[ 1.63  0.16 -0.21 -1.92  1.12 -0.31 -0.87 -0.65 -1.20  0.70  0.42 -1.48
 -0.13 -1.77  0.18  1.61 -0.40 -2.00 -2.24 -0.72 -0.93 -0.37 -0.26 -0.71
  2.26  1.23 -0.80 -0.70 -0.42 -2.59 -0.27 -0.65 -0.10  0.68  2.16  1.28
  0.97 -0.05  0.26 -0.62  1.59  0.16  2.79 -1.81  0.18  0.49 -1.12 -0.13
 -0.95  1.00 -0.05 -0.46 -0.16 -1.64 -1.11  0.70 -0.22 -1.06 -0.35  0.96
  1.17 -0.83  0.61 -0.20  0.54 -0.03  1.62 -0.29 -3.39  0.18 -2.28 -0.90
  0.34  0.99  2.63 -0.01  0.17 -1.76] -> [51]
[-1.27  0.24  0.00  0.33 -0.10 -0.81  1.26  1.85  0.82  1.24 -0.17 -0.66
 -0.23 -0.77  0.25 -1.78  1.61  1.63  0.53 -0.35  1.42 -0.75 -1.50  0.97
 -1.70  0.52  0.42 -0.03 -0.62  0.89 -2.64  0.00  0.37  0.26 -0.98  0.35
 -0.12  2.38 -0.30  0.56 -0.57  0.08  1.10  0.07  1.01  0.08 -0.35  0.72
 -0.45  0.28  0.00  0.09 -0.47  0.59  0.78  0.08 -0.75  1.26  0.41 -0.45
 -0.87  0.30  0.49 -1.52 -1.44  1.18 -3.13  3.02  0.57 -0.53 -0.66 -0.55
 -0.11 -0.83 -2.08 -0.63  0.02 -0.48] -> [57]
[ 0.29  0.43 -0.14 -0.08 -0.82  0.29 -0.68 -1.19 -2.36  0.56 -0.90  0.10
 -0.36  1.46 -0.91  0.38  0.79  0.39 -0.44 -0.38  0.51  0.33 -0.32 -0.27
  0.23  0.16  2.38  0.97  2.24 -0.55  0.97  0.77 -0.13  0.02  0.24  0.51
  0.32 -1.57 -0.71 -0.45  0.20 -1.17  0.86 -0.83  0.98 -0.39  0.50 -0.93
  0.31  0.04  0.63 -0.11 -0.53 -1.72 -1.67  0.73  0.50 -0.11 -0.77  0.16
  1.32 -0.36 -0.48  0.65  1.36 -0.30 -0.22  0.36  0.08 -0.51  0.22  0.39
 -0.97  0.41  0.78 -0.20  0.77  0.05] -> [51]
[ 0.77 -1.66  0.49  0.25  0.01 -1.55 -0.73  3.21  3.04  2.21 -0.89  2.11
  0.19 -0.31  0.80 -1.34  2.47  1.41  3.81 -0.04  1.77 -2.04 -1.13  0.80
 -3.09  0.92  1.01 -0.89  2.85  0.05 -0.34  0.20 -0.18  0.53  5.73 -1.29
  0.46  3.28  0.34  2.96  0.60  1.19 -2.27  0.01 -1.32  0.25  1.11 -0.96
 -0.19 -1.03 -2.54 -0.42 -0.54  2.05  2.56 -2.02 -1.97 -0.04  0.35 -0.93
 -2.02  0.51  1.68  0.34  1.27  2.36  0.39 -0.97 -1.12  1.10 -1.95  0.17
 -0.68  0.09 -4.97 -1.52  0.97 -1.93] -> [57]
[ 0.19  0.33 -0.15 -0.51 -1.57  0.04 -0.60 -1.42 -3.29  1.25 -0.98 -0.78
 -0.87  1.31 -0.90  0.13  1.58  0.70 -0.52 -0.62  1.00 -0.15 -0.36 -0.03
  0.34 -0.18  1.15  0.69  2.07 -1.28 -1.30  0.41 -0.19  0.52  1.36  1.02
  0.55 -0.17 -1.03 -0.63  0.13 -1.30  2.05 -0.78  2.20  0.40  0.22  0.03
  0.17  0.66  1.16 -0.24 -1.58 -2.20 -1.55  0.80  0.54 -1.41 -0.22  0.83
  1.89 -0.26 -0.48  0.27  1.75  0.38 -2.30 -0.43  0.44 -0.78 -0.91  0.08
 -0.47 -0.25  1.21  0.03  1.03 -0.36] -> [51]
[-2.11  1.40  0.22 -0.06 -0.52  0.81  1.21 -0.70 -2.13  1.45 -0.27 -2.95
 -0.02  1.11  0.33 -0.73  0.56  1.14 -0.53 -0.23  1.05 -0.95 -0.84  0.30
 -0.79 -0.10  2.37  0.83  1.08  2.07 -4.27 -0.80 -0.23 -0.96 -4.44 -0.06
  0.12  1.54 -0.43  0.40 -2.10 -1.84  6.05 -2.36  2.31  0.91 -1.31  0.47
  0.01  1.83  1.85 -0.67 -0.70 -3.28 -1.76  0.88  0.24  0.31  0.12  0.45
  0.86 -0.43 -0.92 -0.27  0.34 -0.59 -1.06  0.55  2.19 -0.05  0.08  0.17
 -0.34 -1.94 -1.01 -0.29  1.85  0.77] -> [57]
[-0.44 -0.55 -0.11  0.04  0.40 -0.41  2.70  1.51  0.08  0.06 -0.23 -1.41
 -0.08 -0.25 -0.11 -1.08  0.49  0.59  1.16  0.77  0.88 -1.22 -0.41  0.20
 -1.60 -0.52 -0.91 -0.23  0.12  1.93 -1.77 -0.33  0.16 -0.92  0.07 -0.01
  0.29  2.22  0.39  1.60 -0.63  0.10  0.70  0.90  0.18  0.70 -0.36  0.06
 -0.59  0.14 -0.72  0.61 -0.13 -0.20  1.46 -0.97 -0.44  0.41  0.48 -0.99
 -0.76  0.26  0.28  0.10 -0.86  0.23 -0.14  0.90  1.63  0.34 -3.74 -0.01
 -0.85 -1.09 -2.87 -0.49  0.27  0.57] -> [57]
[-3.18 -1.47  0.19  0.71 -1.64  2.27  1.86  2.63  1.00 -4.85 -1.52  1.34
  0.07 -1.51  0.35 -1.98  0.13  1.78 -0.42 -0.53  2.79  0.43 -6.72 -0.33
 -3.45  3.23  7.93 -1.98 -1.11  4.51  3.34  0.12 -1.85 -2.05 -2.63 -1.02
 -0.71  3.35  1.41  2.10 -1.94 -2.22  7.39 -2.42 -2.44  2.63  0.57  0.84
 -0.66 -1.64  1.11 -1.37 -0.69 -3.84  3.53  1.02 -2.39  0.36  1.89 -0.94
 -2.40  0.37 -0.03  2.75 -2.19  3.38 -7.93 -0.27 -0.75 -1.73 -1.33  0.74
 -0.03  0.74 -7.73 -1.96  1.86 -1.28] -> [57]
[-0.81 -0.57 -0.32 -0.56 -0.27  1.07  3.71  0.62  0.69 -3.69  0.53 -0.43
 -1.43 -0.81 -0.12  0.64 -2.05 -1.20 -1.91  0.30 -0.36  0.28 -0.82 -1.44
 -0.12  1.62 -0.25 -1.30 -1.87  1.40  2.58 -0.36 -1.32 -1.55 -2.25  0.10
 -0.21  1.70  1.06  1.20 -0.62 -0.43  4.34 -0.59 -2.02  1.51 -1.49  0.12
 -0.92  0.13 -0.76 -0.06  0.59 -1.77  1.67 -0.03 -1.15 -0.58  0.03  0.72
 -1.34 -0.51  0.80  1.76 -2.44  0.23 -1.48 -2.63 -0.85 -0.45 -2.18 -0.47
 -0.26  0.01 -1.06 -0.17 -0.12  0.30] -> [54]
[-2.06  0.92  0.24  0.93  0.56  0.95  0.76 -0.04  1.12  2.21  0.43 -2.39
  0.59 -1.13  1.27 -1.69  0.99  1.50  0.90 -0.20  1.34  0.59 -0.54  2.00
 -1.56 -0.41  1.01  0.09 -1.94  2.53 -4.83 -0.25  1.00  0.12 -4.77 -0.39
 -1.21  0.45 -0.88 -0.02 -1.64 -0.31  1.52 -0.85  2.30 -0.39 -0.55 -0.30
  1.03  1.52  2.58  0.09  0.82  0.03  0.04  0.63  0.03  1.65  0.27 -0.09
 -0.64  0.28 -0.67 -2.30 -2.35 -0.42 -2.65  4.21  1.86 -0.05  1.50 -0.06
 -0.55 -2.45 -0.41  0.08 -0.01  0.39] -> [57]
[ 0.98 -0.09  0.66  0.09  0.86 -1.44  0.47 -0.60 -0.51  1.05 -0.27  0.02
 -0.50  1.30 -1.86  1.14  0.66 -0.57  1.49 -0.37  0.10 -0.27  2.46 -0.76
 -0.26  0.42 -2.38  0.40  2.92 -2.39  2.05 -0.15  0.08  0.37  2.16 -0.20
  0.69 -1.03 -0.05  1.60  0.81 -1.00 -2.93  0.96 -0.80 -0.86 -0.16 -1.17
  0.06 -0.11 -1.70  0.61 -0.90  0.69 -2.01 -0.05 -0.14 -1.22 -1.26  0.39
  1.78 -0.38  0.35  0.46  1.45 -1.07  2.63 -1.35 -1.79  0.42 -1.96 -0.68
 -0.01  0.35  1.63 -0.20 -0.65  0.73] -> [51]
[-1.61 -0.33  0.47  0.37  0.25  0.40  0.95  0.05 -0.55  0.64 -0.66 -0.64
  0.04  0.47  0.19 -0.83  1.34  1.70  1.45 -0.51  1.31  0.14 -0.88  1.00
 -1.31  0.37  1.15  0.66  1.00  1.10 -1.34  0.26  0.16 -0.10 -1.50 -0.31
 -0.06  0.27 -0.49  0.74 -0.82 -1.83  1.45 -0.07  1.26  0.00  0.30  0.66
  0.37  0.52  0.69  0.39 -0.83 -0.44 -0.66  1.32 -0.19  1.00 -0.11 -0.09
  0.63  0.30 -0.60 -0.19 -0.57  0.08 -1.83  1.10  0.59 -0.83  0.14 -0.13
 -0.22 -0.28 -1.06  0.32  0.47  0.82] -> [57]
[-0.26  0.58  0.13 -0.12 -0.22  0.63 -1.12  0.02 -0.18  1.89 -0.01 -0.03
 -0.10 -0.96  1.05 -0.57  0.31 -0.01 -1.49 -0.22 -0.19  0.19 -0.98  0.92
  1.79 -0.88 -0.44 -0.08 -2.02 -0.49 -3.25 -0.03  1.16  0.30 -0.31  0.94
 -0.15 -0.95 -0.53 -1.77  0.47  0.85 -0.28 -0.78  2.06 -0.28  0.28  0.87
  0.15  1.06  1.11 -0.11  0.91  1.01  0.24  0.59  0.66  0.18 -0.03 -0.60
 -0.43  0.15 -0.12 -1.97 -0.44 -0.02 -0.20  2.03 -0.03 -0.33  1.37  0.03
  0.13 -0.17  1.66  0.39 -0.02 -1.54] -> [62]
[ 2.47 -0.20  0.20  0.61  0.80 -1.95 -1.23  1.69  2.53  3.32  0.40  2.14
  0.58  0.12  0.85 -0.04  0.89 -0.89  4.67  0.58 -0.35 -2.45  2.25  0.93
 -1.05 -0.68 -2.69  0.40  3.02 -1.38 -0.99 -0.21  0.87  0.40  5.78 -1.17
  0.68  1.64  0.62  1.37  0.93  2.49 -7.49  1.92 -0.96 -1.37  0.90 -1.19
  0.19 -0.52 -3.63  0.15  0.59  3.29  2.28 -2.96  0.24 -0.64 -0.75 -0.86
 -0.66  0.94  0.72 -0.25  2.93  0.38  5.42 -1.57  1.26  2.29  0.10  0.68
  0.35 -0.59 -3.18  0.65 -0.03 -0.56] -> [51]
[-1.51 -0.27  0.28  0.74 -0.06 -0.43  0.43  1.27  0.82  3.71 -0.05 -2.15
  0.18 -0.25  1.93 -1.16  1.71  1.28  1.54 -0.32  1.18 -1.71 -1.11  1.35
 -1.94  0.42  0.10 -0.04  0.27  1.07 -5.97 -0.51  0.47 -0.17 -0.22 -0.03
  0.05  2.84 -0.50  0.89 -0.55  0.40  2.75 -1.99  1.76  0.58 -1.65  0.98
 -0.05  1.20  0.70 -0.43 -0.02  0.04 -0.17 -0.23 -1.08  0.52  0.18  0.31
 -0.40  0.27 -0.23 -1.65 -0.56  1.01 -0.20  2.81  0.59  1.00  2.77 -0.41
 -0.29 -1.29 -3.86 -0.74  0.97 -1.32] -> [57]
[-1.24 -0.01 -0.32 -0.22  0.82  1.01  3.69 -0.52  0.18 -1.24  0.50 -1.81
 -0.08  0.08 -1.52 -0.85 -0.49  0.65 -1.47  0.51 -0.10  0.23  0.57  0.40
  0.78 -1.00 -5.26  0.90 -3.90  1.42 -2.14 -0.39  0.67  0.43 -3.80  1.02
 -0.95 -0.62  0.20 -0.46 -0.92 -0.75 -0.54  2.49  0.96 -0.57 -0.79  0.25
 -0.99  0.87  0.72  1.62  0.82  0.19 -0.19  0.47  0.44  1.74 -0.22  0.16
 -0.29 -0.09 -1.01 -1.41 -2.85 -1.37 -1.38  1.21  2.24 -0.96  1.06 -0.61
 -0.43 -2.41  1.38  0.65 -0.68  2.46] -> [62]
[-0.45  0.01 -0.01 -0.23  0.11  0.30  0.68  0.36 -0.33  0.59 -0.27 -0.54
 -0.10 -0.40 -1.22 -1.41  1.08  1.63  0.10  0.42 -0.05 -0.64 -0.99  0.71
 -0.62 -1.60 -3.24  1.43 -1.28  0.96 -3.07  0.82  1.09  0.79  0.45  1.30
  0.35  0.26 -0.25 -0.82 -0.46  0.84 -2.42  2.22  0.89 -0.72  0.13 -0.19
 -0.01  0.69 -0.42  1.24  0.40  1.97  1.13 -0.63  0.45  0.85  0.15 -0.50
 -0.45  0.69 -1.39 -1.80  0.54  0.48 -0.67  0.58  3.54  0.00  1.42 -0.10
 -0.07 -1.57 -0.70  0.16 -0.11  0.33] -> [57]
